Below are the code and all the weights of a small trained network. Each question names an input and a class and asks about switching units off, where a switched-off unit gives its printed mean instead of its output.

import numpy as np


def w(rows, s, z=0):
    codes = np.array(rows[::2]) - 128.0
    scale = np.full(codes.shape[1], s)
    scale[-1] = z or s
    return codes * scale


def f(y):
    return y / 2 * (1 + np.tanh(0.7978845608 * (y + 0.044715 * y**3)))


def log_softmax(a):
    a = a - a.max(-1, keepdims=True)
    return a - np.log(np.exp(a).sum(-1, keepdims=True))


def net(x, mask):
    res = np.array(x, float).reshape(1, 6) / 4 @ E
    y = f(res @ A[0][:, :-1].T + A[0][:, -1])
    res = res + np.where(mask, y, B[0][:, -1]) @ B[0][:, :-1]
    return log_softmax(res[-1] @ U[:, :-1].T + U[:, -1])


A, B = {}, {}
E = w([
[128,130,128],'x0',
[127,127,127],'x1',
[84,79,255],'x2',
[130,127,129],'x3',
[37,155,120],'x4',
[125,60,39],'x5',
],0.007)
A[0] = w([
[142,93,97,56],'N1',
[98,107,138,197],'N2',
[129,55,223,125],'N3',
[122,69,93,167],'N4',
[130,130,148,55],'N5',
[136,196,87,107],'N6',
[126,118,151,76],'N7',
[172,193,91,78],'N8',
[114,109,106,131],'N9',
[146,184,98,91],'N10',
[117,92,176,65],'N11',
[103,50,88,89],'N12',
[159,108,120,138],'N13',
[247,101,163,103],'N14',
[151,108,132,255],'N15',
[101,103,101,142],'N16',
[136,165,82,87],'N17',
[44,174,139,81],'N18',
[152,177,154,225],'N19',
[197,96,141,90],'N20',
[114,46,90,144],'N21',
[151,201,166,82],'N22',
[141,217,162,97],'N23',
[43,174,119,117],'N24',
[99,32,89,65],'N25',
[85,49,165,73],'N26',
[149,182,163,99],'N27',
[177,153,66,112],'N28',
[39,123,105,166],'N29',
],0.013,0.0065)
B[0] = w([
[98,113,110,127],'N1',
[173,143,153,193],'N2',
[175,109,126,254],'N3',
[105,160,172,195],'N4',
[100,100,114,108],'N5',
[164,84,146,164],'N6',
[109,106,121,117],'N7',
[139,85,142,164],'N8',
[120,132,136,140],'N9',
[140,81,143,145],'N10',
[123,78,128,149],'N11',
[57,128,148,162],'N12',
[120,142,120,153],'N13',
[85,113,1,209],'N14',
[186,197,170,254],'N15',
[121,136,138,152],'N16',
[148,87,132,150],'N17',
[115,119,69,163],'N18',
[125,184,191,224],'N19',
[100,116,62,155],'N20',
[81,155,169,195],'N21',
[43,110,143,150],'N22',
[48,137,158,163],'N23',
[131,117,53,172],'N24',
[62,121,136,162],'N25',
[158,68,122,172],'N26',
[65,125,129,146],'N27',
[165,114,143,203],'N28',
[153,142,85,193],'N29',
],0.026,0.0057)
U = w([
[1,103,174,99],'0',
[146,175,123,253],'1',
[151,29,148,31],'2',
[140,187,123,176],'3',
[100,147,6,20],'4',
[136,176,131,169],'5',
],0.008,0.0051)

Each question gives the input, the list of numbers given to net, and the class t.
The units are the neurons (one row each of A and B). Each row of codes is followed by its name. A weight is (code - 128) times the scale printed after its matrix; where a second scale follows, it is the last column's (A, B and U).
mask holds one flag per neuron, in row order. A switched-off neuron (its flag False) gives its mean, the last column of its row in B, instead of its output. The means were averaged over made-up inputs and are rounded, as every weight is.
A unit's drop is (log p(t) with every unit on - log p(t) with that unit switched off) / (log p(t) with every unit on - log p(t) with every unit switched off).
The circuit of an input: a set's keep is (log p(t) with only the set's units on - log p(t) with every unit switched off) / (log p(t) with every unit on - log p(t) with every unit switched off). Starting from the 12 units with the biggest drops (on a tie, the unit counted first), units are removed one at a time, each time the one whose removal leaves the highest keep (on an exact tie, the one counted first), for as long as the keep stays at least 0.8.
units of the circuit, in order: the units of the circuit, biggest drop first
most important unit: the unit with the biggest drop
top k neurons: the k neurons with the biggest drops, biggest first
drop of u: that unit's drop, to one decimal
input [6,-6,-7,1,-7,-1], class 2: units of the circuit, in order => N8, N6
input [-4,-4,-5,4,7,-5], class 4: most important unit => N24
input [5,-5,1,7,7,0], class 4: units of the circuit, in order => N24, N18
input [-3,3,4,6,0,-6], class 0: top 2 neurons => N22, N23
input [2,3,5,2,7,4], class 4: top 2 neurons => N24, N29
input [1,6,4,-1,2,6], class 0: top 2 neurons => N25, N12
input [0,-3,-7,7,-4,-8], class 0: units of the circuit, in order => N23, N22
input [3,8,-8,-3,-2,8], class 0: units of the circuit, in order => N21, N12
input [3,-1,-1,-1,5,6], class 0: top 2 neurons => N12, N25
input [5,-3,4,-1,-8,-3], class 4: top 2 neurons => N14, N20
input [-1,6,8,7,3,5], class 2: top 2 neurons => N26, N3
input [5,-5,-6,-6,3,6], class 0: units of the circuit, in order => N12, N21
input [-6,4,-7,7,8,-3], class 4: top 3 neurons => N24, N18, N29
input [5,2,-8,-5,7,1], class 2: top neuron => N6
input [3,4,6,-2,4,-3], class 2: units of the circuit, in order => N26, N3
input [7,-3,7,6,-8,-1], class 4: top 2 neurons => N14, N20
input [-1,0,4,-6,7,0], class 4: top 2 neurons => N24, N18
input [-5,3,-6,-6,3,-8], class 0: top 2 neurons => N23, N22
input [-6,3,-7,4,-2,3], class 2: drop of N8 => 0.2
input [0,1,-6,-2,-3,6], class 0: drop of N15 => -0.1
input [-7,-7,8,5,2,4], class 2: units of the circuit, in order => N26
input [-3,1,7,5,1,-5], class 2: drop of N3 => 0.5
